Below is a small trained network, with its code and all its weights. Each question gives an input and a class and asks what happens when units are switched off, that is, made to give their printed mean instead of their output.

import numpy as np


def w(rows, s, z=0):
    codes = np.array(rows[::2]) - 128.0
    scale = np.full(codes.shape[1], s)
    scale[-1] = z or s
    return codes * scale


def f(y):
    return np.maximum(y, 0)


def log_softmax(a):
    a = a - a.max(-1, keepdims=True)
    return a - np.log(np.exp(a).sum(-1, keepdims=True))


def net(x, mask):
    res = np.array(x, float).reshape(1, 4) / 4 @ E
    y = f(res @ A[0][:, :-1].T + A[0][:, -1])
    res = res + np.where(mask, y, B[0][:, -1]) @ B[0][:, :-1]
    return log_softmax(res[-1] @ U[:, :-1].T + U[:, -1])


A, B = {}, {}
E = w([
[128,130,127],'x0',
[243,105,126],'x1',
[149,253,177],'x2',
[127,159,5],'x3',
],0.011)
A[0] = w([
[158,207,156,111],'n0',
[134,67,107,253],'n1',
[251,119,106,184],'n2',
[130,145,95,92],'n3',
[47,148,112,143],'n4',
[167,159,45,73],'n5',
[124,130,85,115],'n6',
[109,163,53,116],'n7',
[135,200,132,96],'n8',
[135,151,103,147],'n9',
[150,118,152,126],'n10',
[167,140,95,114],'n11',
[146,163,134,120],'n12',
],0.016,0.0054)
B[0] = w([
[68,46,100,218],'n0',
[49,115,104,236],'n1',
[2,206,115,254],'n2',
[181,87,169,154],'n3',
[51,230,130,208],'n4',
[158,97,157,203],'n5',
[114,89,196,168],'n6',
[116,93,195,200],'n7',
[58,46,86,195],'n8',
[132,148,186,162],'n9',
[85,144,204,158],'n10',
[111,168,204,169],'n11',
[109,70,69,167],'n12',
],0.0096,0.012)
U = w([
[124,184,131,141],'0',
[127,24,61,31],'1',
[142,116,151,255],'2',
[161,91,240,91],'3',
[157,137,98,151],'4',
[253,170,60,52],'5',
[253,152,155,50],'6',
],0.015,0.0077)

Each question gives the input, the list of numbers given to net, and the class t.
The units are the neurons (one row each of A and B). Each row of codes is followed by its name. A weight is (code - 128) times the scale printed after its matrix; where a second scale follows, it is the last column's (A, B and U).
mask holds one flag per neuron, in row order. A switched-off neuron (its flag False) gives its mean, the last column of its row in B, instead of its output. The means were averaged over made-up inputs and are rounded, as every weight is.
A unit's drop is (log p(t) with every unit on - log p(t) with that unit switched off) / (log p(t) with every unit on - log p(t) with every unit switched off).
The circuit of an input: a set's keep is (log p(t) with only the set's units on - log p(t) with every unit switched off) / (log p(t) with every unit on - log p(t) with every unit switched off). Starting from the 12 units with the biggest drops (on a tie, the unit counted first), units are removed one at a time, each time the one whose removal leaves the highest keep (on an exact tie, the one counted first), for as long as the keep stays at least 0.8.
circuit, biggest first: the units of the circuit, biggest drop first
most important unit: the unit with the biggest drop
top k neurons: the k neurons with the biggest drops, biggest first
drop when u is switched off: that unit's drop, to one decimal
input [-6,-8,4,-8], class 0: most important unit	n4
input [-4,4,8,-8], class 1: top 3 neurons	[n0; n8; n12]
input [5,3,5,8], class 3: circuit, biggest first	[n7; n5]
input [2,-6,-5,-1], class 0: top 2 neurons	[n4; n0]
input [4,3,7,6], class 1: top 3 neurons	[n8; n0; n12]
input [-7,0,-3,3], class 2: circuit, biggest first	[n0; n8]
input [3,4,8,-1], class 1: circuit, biggest first	[n0; n8]
input [8,3,-7,5], class 2: circuit, biggest first	[n0; n8]
input [-4,8,-7,7], class 0: top 2 neurons	[n2; n11]
input [-5,8,-8,-4], class 0: top 3 neurons	[n2; n0; n8]
input [-7,6,-5,3], class 2: top 2 neurons	[n4; n5]
input [4,-5,-6,8], class 3: top 2 neurons	[n7; n6]
input [6,5,8,0], class 1: top 3 neurons	[n0; n8; n12]
input [-8,8,-1,-3], class 0: drop when n2 is switched off	0.6
input [7,7,5,-6], class 0: drop when n6 is switched off	0.1
input [-1,2,8,-4], class 1: drop when n0 is switched off	0.2
input [6,-1,4,5], class 2: top neuron	[n8]
input [5,-1,-4,5], class 2: top 2 neurons	[n0; n8]
